Here is a tiny trained network, its code and every weight. The questions are about switching its units off for an input and a target symbol, where a switched-off unit gives its printed mean instead of its output.

import numpy as np


def w(rows, s, z=0):
    codes = np.array(rows[::2]) - 128.0
    scale = np.full(codes.shape[1], s)
    scale[-1] = z or s
    return codes * scale


def f(y):
    return y / 2 * (1 + np.tanh(0.7978845608 * (y + 0.044715 * y**3)))


def softmax(a):
    e = np.exp(a - a.max(-1, keepdims=True))
    return e / e.sum(-1, keepdims=True)


def log_softmax(a):
    a = a - a.max(-1, keepdims=True)
    return a - np.log(np.exp(a).sum(-1, keepdims=True))


def net(x, mask):
    ids = ['ΠΣΩαβγδεζηθμξτψ'.index(c) for c in x.split()]
    T = len(ids)
    res = E[ids] + P[:T]
    u = 0
    for l in range(3):
        r = res
        for j in range(2):
            rows = slice(3 * j, 3 * j + 3)
            q, k, v = (r @ M[l][rows].T for M in (Q, K, V))
            z = softmax(np.where(np.tri(T) > 0, q @ k.T / 3**0.5, -1e9)) @ v
            o = O[l][rows]
            res = res + np.where(mask[u + j], z, o[:, -1]) @ o[:, :-1]
        u += 2
        y = f(res @ A[l][:, :-1].T + A[l][:, -1])
        res = res + np.where(mask[u : u + 4], y, B[l][:, -1]) @ B[l][:, :-1]
        u += 4
    return log_softmax(res[-1] @ U[:, :-1].T + U[:, -1])


Q, K, V, O, A, B = {}, {}, {}, {}, {}, {}
E = w([
[129,146,126,103,98,120,173,171,101,195,195],'Π',
[160,115,54,82,170,99,154,104,101,249,114],'Σ',
[27,115,176,40,186,86,122,127,130,129,125],'Ω',
[78,83,88,158,96,132,117,148,186,91,147],'α',
[154,140,130,125,48,84,71,171,94,137,114],'β',
[80,83,142,69,114,129,118,150,67,133,95],'γ',
[154,111,115,69,94,172,143,67,65,120,172],'δ',
[138,192,137,147,59,29,124,83,159,198,106],'ε',
[171,216,132,112,171,123,100,176,210,119,69],'ζ',
[125,147,190,149,98,139,151,124,106,56,163],'η',
[155,99,182,153,123,185,117,193,171,195,135],'θ',
[170,196,118,77,154,171,144,172,120,151,109],'μ',
[164,161,109,116,151,93,40,88,109,126,185],'ξ',
[134,87,162,88,141,197,216,101,179,124,77],'τ',
[156,59,168,149,185,51,136,113,107,121,159],'ψ',
],0.018)
P = w([
[59,78,72,110,74,193,242,153,75,206,215],'0',
[75,147,165,88,92,174,147,162,70,175,175],'1',
[112,122,146,97,67,167,165,194,118,161,198],'2',
[117,135,181,101,76,162,126,198,116,150,165],'3',
[132,124,166,105,79,141,119,219,125,125,164],'4',
[172,101,139,93,59,160,141,253,186,115,197],'5',
[149,97,169,143,75,98,107,236,131,118,141],'6',
[156,104,196,152,82,71,92,238,125,115,106],'7',
],0.0052)
Q[0] = w([
[100,164,148,127,71,170,187,202,210,79,109],'L0H0',
[35,14,188,49,239,142,171,84,104,118,48],'L0H0',
[2,120,56,53,125,151,85,139,8,105,135],'L0H0',
[163,200,207,159,107,29,157,143,190,192,176],'L0H1',
[115,105,173,150,111,140,82,205,66,140,204],'L0H1',
[137,85,168,125,158,76,141,97,66,107,207],'L0H1',
],0.0067)
K[0] = w([
[122,162,174,127,116,173,154,168,181,80,104],'L0H0',
[66,94,152,61,156,123,207,96,133,162,73],'L0H0',
[28,126,74,1,88,86,118,110,56,153,94],'L0H0',
[245,160,189,219,125,84,82,128,186,152,82],'L0H1',
[139,82,204,196,117,159,89,164,73,109,176],'L0H1',
[162,91,149,144,167,98,117,84,66,114,189],'L0H1',
],0.008)
V[0] = w([
[150,177,131,135,17,81,199,51,77,165,67],'L0H0',
[118,5,255,32,141,140,122,146,187,143,130],'L0H0',
[15,109,90,42,163,93,72,132,80,166,180],'L0H0',
[145,134,67,70,82,142,166,228,186,115,121],'L0H1',
[101,205,30,60,98,90,233,51,168,165,82],'L0H1',
[85,144,129,166,156,196,123,93,134,108,97],'L0H1',
],0.0037)
O[0] = w([
[165,106,105,133,81,144,121,9,75,186,153,158],'L0H0',
[70,71,237,86,100,111,85,85,40,178,167,229],'L0H0',
[150,121,72,138,68,107,141,144,85,173,253,230],'L0H0',
[132,193,156,126,114,133,68,143,110,112,57,184],'L0H1',
[2,165,101,108,122,157,224,61,84,183,172,104],'L0H1',
[132,151,82,135,206,33,179,70,164,216,70,4],'L0H1',
],0.0059,0.0022)
A[0] = w([
[231,46,44,105,79,80,18,54,38,191,135,254],'L0N0',
[128,151,233,112,1,151,227,206,188,97,175,182],'L0N1',
[170,215,81,133,151,238,129,135,118,183,48,112],'L0N2',
[28,32,125,175,93,221,101,133,208,11,112,192],'L0N3',
],0.0045,0.003)
B[0] = w([
[254,153,106,121,67,201,168,184,194,134,173,207],'L0N0',
[161,146,153,147,145,95,88,71,34,152,132,254],'L0N1',
[58,117,190,89,171,37,153,129,193,112,110,128],'L0N2',
[153,165,221,139,86,81,83,52,162,203,111,144],'L0N3',
],0.0079,0.0078)
Q[1] = w([
[138,117,80,165,173,159,169,121,93,110,85],'L1H0',
[76,127,54,233,205,148,220,73,146,76,158],'L1H0',
[195,182,111,66,137,181,66,132,86,214,157],'L1H0',
[149,147,38,216,90,168,17,100,117,81,67],'L1H1',
[171,190,255,8,90,74,104,137,27,175,194],'L1H1',
[85,92,90,210,156,135,131,221,114,38,134],'L1H1',
],0.005)
K[1] = w([
[109,101,119,85,156,109,214,130,69,152,93],'L1H0',
[57,123,114,96,90,116,253,71,138,127,141],'L1H0',
[193,130,145,78,138,156,53,138,119,99,129],'L1H0',
[118,208,86,171,109,133,136,133,138,221,89],'L1H1',
[191,92,216,175,136,88,21,105,132,52,180],'L1H1',
[79,173,105,13,174,149,205,175,92,192,120],'L1H1',
],0.0058)
V[1] = w([
[96,75,39,37,118,172,208,73,48,98,86],'L1H0',
[102,88,92,181,158,184,121,68,120,9,116],'L1H0',
[191,167,134,169,75,101,3,188,158,17,140],'L1H0',
[210,147,133,186,150,34,194,120,159,179,128],'L1H1',
[212,138,182,140,88,50,85,99,67,119,173],'L1H1',
[125,51,39,155,159,75,169,195,217,187,74],'L1H1',
],0.0045)
O[1] = w([
[130,193,254,28,59,190,128,103,107,161,154,74],'L1H0',
[220,198,202,154,126,189,15,10,154,36,192,48],'L1H0',
[172,118,69,143,88,7,102,93,107,101,59,174],'L1H0',
[245,94,139,149,182,125,231,124,188,147,223,144],'L1H1',
[80,115,109,231,170,91,221,196,148,117,120,244],'L1H1',
[154,196,246,99,69,70,82,143,143,156,109,20],'L1H1',
],0.0052,0.011)
A[1] = w([
[65,202,154,238,74,109,100,103,185,248,157,48],'L1N0',
[111,216,59,135,172,83,166,2,139,215,39,152],'L1N1',
[78,117,179,182,119,176,83,138,133,189,75,8],'L1N2',
[148,111,134,155,76,71,100,174,233,75,119,207],'L1N3',
],0.0045,0.0017)
B[1] = w([
[167,131,155,177,105,124,138,148,168,144,255,205],'L1N0',
[100,99,201,136,82,189,183,177,146,83,117,198],'L1N1',
[205,104,126,41,167,88,107,103,162,144,221,104],'L1N2',
[55,137,132,166,203,69,150,65,87,100,57,251],'L1N3',
],0.007,0.0024)
Q[2] = w([
[116,89,160,160,120,146,153,169,118,185,146],'L2H0',
[137,207,200,79,129,167,2,89,189,58,92],'L2H0',
[136,52,153,155,134,108,154,174,119,160,112],'L2H0',
[153,183,142,129,133,190,12,59,124,95,146],'L2H1',
[111,192,117,82,139,173,100,80,178,78,118],'L2H1',
[135,217,170,112,93,157,29,102,191,115,158],'L2H1',
],0.0083)
K[2] = w([
[103,95,126,183,179,93,75,176,174,89,127],'L2H0',
[98,147,141,3,81,179,191,125,118,210,168],'L2H0',
[156,88,125,196,141,45,101,128,132,110,102],'L2H0',
[130,129,168,82,98,212,173,133,71,206,151],'L2H1',
[54,145,107,84,103,209,198,186,148,106,151],'L2H1',
[103,201,138,72,85,192,153,155,146,228,174],'L2H1',
],0.0071)
V[2] = w([
[156,126,100,104,203,118,155,89,162,58,134],'L2H0',
[127,85,120,152,167,106,104,216,212,228,110],'L2H0',
[74,255,118,113,105,109,165,148,140,140,133],'L2H0',
[70,117,196,154,134,101,103,120,141,142,172],'L2H1',
[130,159,123,154,90,99,87,83,153,142,144],'L2H1',
[157,149,95,104,156,208,94,83,136,183,164],'L2H1',
],0.0072)
O[2] = w([
[128,187,166,84,147,72,156,180,163,110,152,105],'L2H0',
[122,198,112,132,117,139,34,98,196,150,104,211],'L2H0',
[102,211,100,124,148,161,181,110,105,90,85,82],'L2H0',
[86,142,96,159,160,96,160,79,238,141,209,126],'L2H1',
[73,105,80,153,23,93,197,205,160,165,102,90],'L2H1',
[159,121,92,179,129,2,122,84,137,116,64,2],'L2H1',
],0.007,0.0089)
A[2] = w([
[126,110,138,40,178,146,123,163,84,129,121,113],'L2N0',
[133,186,3,102,121,91,114,180,108,102,157,248],'L2N1',
[72,47,155,85,198,136,42,21,94,158,114,197],'L2N2',
[217,157,1,134,105,107,134,140,103,113,174,95],'L2N3',
],0.0053,0.0011)
B[2] = w([
[179,197,36,1,131,98,55,124,171,88,78,171],'L2N0',
[107,176,155,213,102,88,142,79,73,116,66,225],'L2N1',
[158,155,103,88,97,73,141,105,175,32,175,164],'L2N2',
[108,101,190,66,100,65,160,43,134,144,135,254],'L2N3',
],0.0074,0.0066)
U = w([
[83,131,128,201,204,172,95,47,59,134,143,134],'Π',
[111,76,207,78,111,158,117,39,165,136,77,173],'Σ',
[199,158,39,115,108,148,176,108,223,160,97,27],'Ω',
[112,169,136,115,192,101,109,110,81,254,132,98],'α',
[136,148,157,106,68,45,114,110,134,109,47,157],'β',
[155,250,77,110,143,170,119,168,171,94,124,205],'γ',
[83,91,73,155,119,120,30,49,190,177,101,136],'δ',
[204,136,51,93,46,187,81,89,154,55,161,92],'ε',
[132,195,119,116,177,146,123,119,170,121,85,163],'ζ',
[158,82,100,136,174,135,185,178,152,58,188,136],'η',
[111,98,96,99,11,198,57,185,132,106,99,163],'θ',
[163,157,122,125,142,51,120,27,160,87,98,147],'μ',
[203,143,176,85,139,123,58,150,186,168,177,132],'ξ',
[40,146,151,143,40,134,132,147,198,135,140,148],'τ',
[57,147,95,74,109,75,91,109,150,89,177,3],'ψ',
],0.0049,0.0029)

Each question gives the input, a string of symbols that net reads in full, and the target symbol t.
The units are the heads (3 rows each of Q, K, V and O) and the neurons (one row each of A and B). Each row of codes is followed by its name. A weight is (code - 128) times the scale printed after its matrix; where a second scale follows, it is the last column's (O, A, B and U).
mask holds one flag per unit, layer by layer, with each layer's heads first. A switched-off unit (its flag False) gives its mean, the last column of its rows in O or B, instead of its output. The means were averaged over made-up inputs and are rounded, as every weight is.
A unit's drop is (log p(t) with every unit on - log p(t) with that unit switched off) / (log p(t) with every unit on - log p(t) with every unit switched off).
The circuit of an input: a set's keep is (log p(t) with only the set's units on - log p(t) with every unit switched off) / (log p(t) with every unit on - log p(t) with every unit switched off). Starting from the 12 units with the biggest drops (on a tie, the unit counted first), units are removed one at a time, each time the one whose removal leaves the highest keep (on an exact tie, the one counted first), for as long as the keep stays at least 0.8.
circuit, biggest first: the units of the circuit, biggest drop first
unit that matters most: the unit with the biggest drop
k most important neurons: the k neurons with the biggest drops, biggest first
k most important neurons of layer l: the k neurons of layer l with the biggest drops, biggest first
which heads matter: for each layer, one digit per head in row order, 1 if its drop is at least 0.15 and else 0, layers parted by /
input Π ε α, target δ: circuit, biggest first	[L0N3 L2H0]
input Π α η Π, target η: 2 most important neurons of layer 0	[L0N1 L0N0]
input Π θ Π Π β, target β: which heads matter	01 / 10 / 00
input θ Π θ δ Π Π α, target δ: which heads matter	00 / 00 / 10
input θ Π η Π Π ε, target η: which heads matter	00 / 01 / 10
input μ Π Π, target Π: which heads matter	01 / 00 / 11
input Ω η ε Π ξ, target β: which heads matter	00 / 10 / 01
input Σ ε Π τ η ψ, target ξ: circuit, biggest first	[L2H0 L0H1]
input γ Π Π ζ γ, target γ: 2 most important neurons	[L0N2 L2N0]
input γ ε ψ ξ Π η Π ε, target η: which heads matter	01 / 01 / 10
input ε ψ ξ, target μ: most important neuron	[L2N3]
input ζ η μ ζ Σ ζ Π, target γ: 2 most important neurons	[L1N3 L0N2]
input η ε Π η α Σ, target Ω: circuit, biggest first	[L0N0 L0N3 L2H1]
input γ ε ε θ ζ Π η Π, target η: 2 most important neurons	[L0N3 L0N1]
input τ β Π γ μ ζ ξ Π, target β: which heads matter	01 / 10 / 01
input γ θ η Π η Σ μ, target η: circuit, biggest first	[L2H0 L0N1]
input θ Π δ ψ β η δ, target η: unit that matters most	L0N3
input δ Π η Ω, target η: circuit, biggest first	[L2H0 L0N1 L1H1]
input ε Π μ θ, target δ: which heads matter	00 / 10 / 10
input ξ β δ ψ γ δ Π, target ξ: unit that matters most	L2H0
input ε ψ β, target β: circuit, biggest first	[L1H0 L0N0 L2N3 L2N1]
input Π Π Ω Π η Σ δ, target η: 3 most important neurons	[L0N1 L0N3 L0N0]
input Π Π γ τ γ α Π, target τ: which heads matter	00 / 00 / 01
input ε η α δ ζ Π, target γ: circuit, biggest first	[L0H0 L2H0 L0N2]
input θ Ω β Π, target θ: circuit, biggest first	[L2H1 L1H0 L0H1 L2H0]
input ζ μ ψ η Π ε μ, target η: which heads matter	01 / 11 / 10
input ε Σ Π Σ ξ ε, target β: unit that matters most	L2H1
input Π ε Π γ Π β Π Π, target θ: circuit, biggest first	[L2H1 L1H0 L0H1]
input Π Π Π ψ θ, target ξ: 3 most important neurons	[L1N2 L2N1 L2N2]
input ξ Π ξ ξ Π γ, target β: 3 most important neurons	[L0N0 L1N1 L2N1]
